Below is a small trained network, with its code and all its weights. Each question gives an input and a target symbol and asks what happens when units are switched off, that is, made to give their printed mean instead of their output.

import numpy as np


def w(rows, s, z=0):
    codes = np.array(rows[::2]) - 128.0
    scale = np.full(codes.shape[1], s)
    scale[-1] = z or s
    return codes * scale


def norm(h):
    return h / np.sqrt((h * h).mean(-1, keepdims=True) + 1e-5)


def f(y):
    return np.maximum(y, 0)


def softmax(a):
    e = np.exp(a - a.max(-1, keepdims=True))
    return e / e.sum(-1, keepdims=True)


def log_softmax(a):
    a = a - a.max(-1, keepdims=True)
    return a - np.log(np.exp(a).sum(-1, keepdims=True))


def net(x, mask):
    ids = ['βγδεζηθμξστφ'.index(c) for c in x.split()]
    T = len(ids)
    res = E[ids] + P[:T]
    u = 0
    for l in range(3):
        r = norm(res)
        for j in range(2):
            rows = slice(2 * j, 2 * j + 2)
            q, k, v = (r @ M[l][rows].T for M in (Q, K, V))
            z = softmax(np.where(np.tri(T) > 0, q @ k.T / 2**0.5, -1e9)) @ v
            o = O[l][rows]
            res = res + np.where(mask[u + j], z, o[:, -1]) @ o[:, :-1]
        u += 2
        y = f(norm(res) @ A[l][:, :-1].T + A[l][:, -1])
        res = res + np.where(mask[u : u + 4], y, B[l][:, -1]) @ B[l][:, :-1]
        u += 4
    return log_softmax(norm(res)[-1] @ U[:, :-1].T + U[:, -1])


Q, K, V, O, A, B = {}, {}, {}, {}, {}, {}
E = w([
[190,181,183,116,49,85],'β',
[119,116,139,115,169,138],'γ',
[113,115,60,148,124,188],'δ',
[180,136,192,112,165,130],'ε',
[126,148,151,75,142,127],'ζ',
[141,173,208,117,98,68],'η',
[92,124,59,101,37,152],'θ',
[111,53,105,136,109,147],'μ',
[178,124,253,86,115,103],'ξ',
[170,207,182,136,172,114],'σ',
[165,129,122,23,57,108],'τ',
[131,102,188,185,153,154],'φ',
],0.0034)
P = w([
[163,112,52,140,142,124],'0',
[86,216,89,14,101,179],'1',
[29,254,119,86,174,156],'2',
[81,232,125,71,143,155],'3',
[84,180,124,76,167,177],'4',
[84,165,122,100,161,154],'5',
[99,158,109,110,142,156],'6',
[107,138,115,123,137,140],'7',
[121,124,90,126,147,151],'8',
[101,150,119,122,183,136],'9',
],0.0018)
Q[0] = w([
[2,98,145,156,230,74],'L0H1',
[220,124,124,46,147,193],'L0H1',
[13,87,187,217,101,72],'L0H2',
[210,109,56,134,111,199],'L0H2',
],0.0032)
K[0] = w([
[62,67,130,156,149,226],'L0H1',
[193,110,146,199,145,52],'L0H1',
[160,253,237,112,164,115],'L0H2',
[71,46,46,35,76,187],'L0H2',
],0.0033)
V[0] = w([
[252,142,188,87,128,50],'L0H1',
[131,215,117,96,22,48],'L0H1',
[171,128,186,251,215,94],'L0H2',
[152,132,61,67,153,222],'L0H2',
],0.0018)
O[0] = w([
[5,133,140,126,241,131,126],'L0H1',
[102,27,165,203,158,95,183],'L0H1',
[173,134,58,106,65,211,3],'L0H2',
[98,197,127,142,124,75,205],'L0H2',
],0.0025,0.0018)
A[0] = w([
[51,84,73,112,65,155,191],'L0N1',
[23,211,161,134,5,125,254],'L0N2',
[84,31,207,228,86,164,235],'L0N3',
[69,208,167,230,107,68,172],'L0N4',
],0.0021,0.0007)
B[0] = w([
[98,174,173,182,220,105,204],'L0N1',
[163,104,108,156,255,172,251],'L0N2',
[104,101,90,92,206,171,164],'L0N3',
[161,77,146,142,161,188,186],'L0N4',
],0.0033,0.0027)
Q[1] = w([
[155,46,119,202,31,181],'L1H1',
[56,103,16,206,92,205],'L1H1',
[95,197,172,141,214,124],'L1H2',
[108,162,168,148,251,203],'L1H2',
],0.0031)
K[1] = w([
[43,193,225,50,146,139],'L1H1',
[169,159,183,107,80,179],'L1H1',
[150,142,137,138,54,11],'L1H2',
[167,73,111,106,111,3],'L1H2',
],0.0039)
V[1] = w([
[207,201,173,233,62,58],'L1H1',
[94,186,164,139,180,115],'L1H1',
[169,88,109,88,124,6],'L1H2',
[75,210,91,4,80,85],'L1H2',
],0.0028)
O[1] = w([
[114,135,119,242,85,147,4],'L1H1',
[129,191,77,83,91,59,213],'L1H1',
[108,60,85,128,130,62,97],'L1H2',
[253,47,46,138,227,108,104],'L1H2',
],0.0029,0.0025)
A[1] = w([
[194,104,117,149,198,67,106],'L1N1',
[73,107,188,48,206,96,250],'L1N2',
[14,111,76,61,166,148,161],'L1N3',
[251,101,80,204,198,211,167],'L1N4',
],0.0022,0.0013)
B[1] = w([
[150,63,75,39,114,124,149],'L1N1',
[150,86,119,195,29,141,255],'L1N2',
[251,189,215,203,168,116,203],'L1N3',
[43,92,38,44,91,145,149],'L1N4',
],0.0026,0.0042)
Q[2] = w([
[133,101,170,200,115,190],'L2H1',
[1,166,67,159,51,60],'L2H1',
[13,67,95,123,20,106],'L2H2',
[159,149,169,113,241,171],'L2H2',
],0.0038)
K[2] = w([
[152,93,126,29,105,55],'L2H1',
[121,162,128,95,132,252],'L2H1',
[164,226,174,74,216,47],'L2H2',
[35,41,2,176,104,216],'L2H2',
],0.0036)
V[2] = w([
[56,62,96,201,151,214],'L2H1',
[129,87,194,3,80,160],'L2H1',
[196,73,245,150,162,61],'L2H2',
[101,207,107,114,56,31],'L2H2',
],0.0032)
O[2] = w([
[165,76,212,145,89,230,17],'L2H1',
[3,149,78,110,76,118,113],'L2H1',
[107,132,140,81,236,205,222],'L2H2',
[85,77,137,194,169,42,7],'L2H2',
],0.004,0.0016)
A[2] = w([
[131,165,73,74,118,66,123],'L2N1',
[86,114,185,142,173,45,247],'L2N2',
[133,115,52,254,139,136,169],'L2N3',
[88,193,91,126,210,198,125],'L2N4',
],0.0024,0.0013)
B[2] = w([
[115,123,137,250,139,185,188],'L2N1',
[134,73,89,206,92,66,193],'L2N2',
[162,140,140,125,61,58,153],'L2N3',
[129,101,253,81,98,82,253],'L2N4',
],0.0033,0.0025)
U = w([
[34,114,187,204,121,104,198],'β',
[138,142,41,88,118,119,151],'γ',
[140,72,111,182,39,127,92],'δ',
[77,183,80,107,152,89,63],'ε',
[138,87,57,90,186,55,124],'ζ',
[49,107,160,91,136,94,61],'η',
[237,83,191,161,179,154,253],'θ',
[139,148,169,78,118,254,170],'μ',
[87,166,133,115,164,101,57],'ξ',
[184,142,125,203,152,93,173],'σ',
[132,35,48,102,188,115,38],'τ',
[124,158,116,122,22,203,69],'φ',
],0.0065,0.0016)

Each question gives the input, a string of symbols that net reads in full, and the target symbol t.
The units are the heads (2 rows each of Q, K, V and O) and the neurons (one row each of A and B). Each row of codes is followed by its name. A weight is (code - 128) times the scale printed after its matrix; where a second scale follows, it is the last column's (O, A, B and U).
mask holds one flag per unit, layer by layer, with each layer's heads first. A switched-off unit (its flag False) gives its mean, the last column of its rows in O or B, instead of its output. The means were averaged over made-up inputs and are rounded, as every weight is.
A unit's drop is (log p(t) with every unit on - log p(t) with that unit switched off) / (log p(t) with every unit on - log p(t) with every unit switched off).
The circuit of an input: a set's keep is (log p(t) with only the set's units on - log p(t) with every unit switched off) / (log p(t) with every unit on - log p(t) with every unit switched off). Starting from the 12 units with the biggest drops (on a tie, the unit counted first), units are removed one at a time, each time the one whose removal leaves the highest keep (on an exact tie, the one counted first), for as long as the keep stays at least 0.8.
circuit, biggest first: the units of the circuit, biggest drop first
most important unit: the unit with the biggest drop
k most important neurons: the k neurons with the biggest drops, biggest first
top k neurons in layer l: the k neurons of layer l with the biggest drops, biggest first
which heads matter: for each layer, one digit per head in row order, 1 if its drop is at least 0.15 and else 0, layers parted by /
drop when u is switched off: that unit's drop, to one decimal
input β τ ε, target β: most important unit -> L0H1
input θ β μ, target θ: circuit, biggest first -> L2H1; L0H2; L0H1
input μ β θ ζ γ σ φ μ β, target μ: which heads matter -> 00 / 10 / 01
input θ μ β μ θ δ, target θ: which heads matter -> 01 / 00 / 10
input μ γ η, target μ: circuit, biggest first -> L1H1; L2H2; L2H1
input θ μ β, target θ: which heads matter -> 11 / 10 / 10
input τ θ θ φ τ φ φ μ, target μ: 2 most important neurons -> L0N2; L2N2
input θ μ θ β δ, target θ: circuit, biggest first -> L2H1; L0H2; L0N1
input θ θ β, target θ: circuit, biggest first -> L1H1; L0N4; L1H2
input β φ γ φ β θ φ, target μ: 2 most important neurons -> L0N3; L0N1
input θ μ μ, target θ: which heads matter -> 00 / 00 / 10
input φ β σ β τ θ ε, target φ: 3 most important neurons -> L0N2; L0N1; L1N3
input δ γ ε ξ τ θ β φ β, target φ: which heads matter -> 10 / 11 / 11
input β β ε ζ θ β η ξ, target β: most important unit -> L1H2
input β ε β ζ β, target β: which heads matter -> 10 / 01 / 01
input β θ η η, target β: top 2 neurons in layer 0 -> L0N4; L0N1
input φ θ β β η μ θ φ ε, target μ: which heads matter -> 01 / 00 / 00
input τ μ φ ξ θ γ δ φ μ ξ, target μ: which heads matter -> 00 / 00 / 01
input θ ε μ φ φ θ ξ φ β, target μ: top 2 neurons in layer 1 -> L1N3; L1N2
input μ β δ θ δ β η φ γ, target μ: most important unit -> L1H1
input μ ξ γ δ ε ε μ ε, target μ: drop when L1H1 is switched off -> 1.4
input μ β β θ η θ ζ φ, target μ: drop when L2H2 is switched off -> 0.2
input μ σ μ τ ζ φ η, target μ: drop when L1H1 is switched off -> 0.4
input θ σ σ θ ζ, target θ: drop when L2N4 is switched off -> 0.0
input μ θ θ η ε μ, target μ: top 2 neurons in layer 0 -> L0N3; L0N2
